Here is a tiny trained network, its code and every weight. The questions are about switching its units off for an input and a class, where a switched-off unit gives its printed mean instead of its output.

import numpy as np


def w(rows, s, z=0):
    codes = np.array(rows[::2]) - 128.0
    scale = np.full(codes.shape[1], s)
    scale[-1] = z or s
    return codes * scale


def f(y):
    return np.maximum(y, 0)


def log_softmax(a):
    a = a - a.max(-1, keepdims=True)
    return a - np.log(np.exp(a).sum(-1, keepdims=True))


def net(x, mask):
    res = np.array(x, float).reshape(1, 7) / 4 @ E
    y = f(res @ A[0][:, :-1].T + A[0][:, -1])
    res = res + np.where(mask, y, B[0][:, -1]) @ B[0][:, :-1]
    return log_softmax(res[-1] @ U[:, :-1].T + U[:, -1])


A, B = {}, {}
E = w([
[153,87,191,198,224,196,109,197,181,133,125],'x0',
[211,49,100,202,75,130,164,111,85,74,69],'x1',
[146,172,102,87,79,165,201,202,210,100,80],'x2',
[129,125,133,127,121,130,131,143,119,136,133],'x3',
[130,117,131,116,133,122,136,134,126,140,125],'x4',
[129,120,131,121,125,132,132,131,121,130,132],'x5',
[232,104,99,52,188,86,123,145,141,2,234],'x6',
],0.0066)
A[0] = w([
[63,197,163,53,178,122,84,132,159,145,171,10],'N1',
[240,110,80,33,211,66,132,141,135,2,251,29],'N2',
[80,198,159,65,164,128,97,141,168,158,175,79],'N3',
[103,180,33,42,46,30,146,63,60,113,158,51],'N4',
[99,73,153,166,178,67,44,66,50,130,179,26],'N5',
[64,195,189,75,146,125,85,130,169,176,163,52],'N6',
[68,198,182,63,169,107,85,142,162,142,170,43],'N7',
[153,193,83,61,92,192,221,200,235,74,85,130],'N8',
[136,87,215,184,219,206,88,184,183,136,140,2],'N9',
[104,79,172,161,179,75,40,56,49,141,187,42],'N10',
[78,170,55,77,41,57,135,64,82,164,115,68],'N11',
],0.0047,0.00097)
B[0] = w([
[174,49,127,151,84,126,130,102,92,54,67,176],'N1',
[8,223,191,242,178,163,253,77,58,220,76,254],'N2',
[165,53,137,176,80,104,144,94,78,48,75,176],'N3',
[187,169,69,52,215,211,40,194,120,130,138,211],'N4',
[66,84,63,141,81,69,103,197,210,130,185,184],'N5',
[157,81,146,167,90,123,151,94,64,68,58,174],'N6',
[180,51,151,158,79,133,153,81,72,43,64,176],'N7',
[56,81,82,137,79,42,109,203,204,146,209,206],'N8',
[193,168,82,59,217,214,45,186,135,138,136,191],'N9',
[72,83,64,117,94,76,123,194,205,148,191,188],'N10',
[176,171,75,113,212,222,86,170,110,165,122,200],'N11',
],0.0051,0.0076)
U = w([
[20,216,176,187,152,169,220,93,69,217,88,104],'0',
[241,167,90,49,204,234,32,169,128,128,146,51],'1',
[68,78,90,113,58,4,120,177,235,119,203,74],'2',
[238,38,152,150,53,106,157,72,48,2,56,114],'3',
[153,146,156,109,115,115,126,107,134,142,135,252],'4',
],0.0071,0.0035)

Each question gives the input, the list of numbers given to net, and the class t.
The units are the neurons (one row each of A and B). Each row of codes is followed by its name. A weight is (code - 128) times the scale printed after its matrix; where a second scale follows, it is the last column's (A, B and U).
mask holds one flag per neuron, in row order. A switched-off neuron (its flag False) gives its mean, the last column of its row in B, instead of its output. The means were averaged over made-up inputs and are rounded, as every weight is.
A unit's drop is (log p(t) with every unit on - log p(t) with that unit switched off) / (log p(t) with every unit on - log p(t) with every unit switched off).
The circuit of an input: a set's keep is (log p(t) with only the set's units on - log p(t) with every unit switched off) / (log p(t) with every unit on - log p(t) with every unit switched off). Starting from all 11 units, units are removed one at a time, each time the one whose removal leaves the highest keep (on an exact tie, the one counted first), for as long as the keep stays at least 0.8.
units of the circuit, in order: the units of the circuit, biggest drop first
top k neurons: the k neurons with the biggest drops, biggest first
drop when u is switched off: that unit's drop, to one decimal
input [-4,5,3,-2,2,7,6], class 0: units of the circuit, in order	[N2]
input [0,4,8,6,-1,0,-6], class 2: units of the circuit, in order	[N2; N8]
input [-8,-5,3,-7,-1,8,-3], class 1: units of the circuit, in order	[N4; N11]
input [2,-2,8,6,1,-3,-7], class 2: units of the circuit, in order	[N2; N8]
input [-1,3,-7,-6,3,2,3], class 2: units of the circuit, in order	[N5; N10]
input [-4,-3,2,2,0,5,-2], class 1: units of the circuit, in order	[N2; N11]
input [4,2,6,-4,5,6,-2], class 2: units of the circuit, in order	[N8; N2]
input [-8,-2,-6,-8,5,1,8], class 0: top 2 neurons	[N2; N9]
input [-6,2,2,-3,6,-1,-1], class 1: top 2 neurons	[N4; N2]
input [5,-3,6,0,-4,1,4], class 2: top 3 neurons	[N8; N4; N11]
input [-6,-3,-1,6,-1,-8,-1], class 1: top 3 neurons	[N4; N2; N11]
input [6,-4,8,4,0,-5,-1], class 2: top 4 neurons	[N8; N4; N11; N2]
input [7,4,-5,5,-2,4,-1], class 1: top 2 neurons	[N9; N2]
input [8,3,0,2,1,6,-7], class 1: top neuron	[N2]
input [-8,8,4,8,-4,-7,2], class 1: top 2 neurons	[N4; N11]
input [6,6,1,4,-3,3,0], class 1: top 2 neurons	[N9; N2]
input [7,-3,-4,-5,-3,1,-4], class 1: top 2 neurons	[N9; N2]
input [-7,7,5,3,0,7,6], class 1: top 2 neurons	[N4; N11]
input [-5,-3,-3,-4,5,-7,1], class 1: top 4 neurons	[N4; N11; N2; N8]
input [2,-4,4,-7,-5,-8,-5], class 4: units of the circuit, in order	[N2]
input [2,-7,0,7,2,-4,1], class 3: drop when N8 is switched off	0.0
input [-2,-6,-2,2,-2,8,8], class 0: drop when N2 is switched off	1.3
input [3,-5,-4,-1,-3,-7,5], class 0: drop when N8 is switched off	0.1
input [1,-3,-1,2,6,-6,-2], class 3: drop when N2 is switched off	0.5
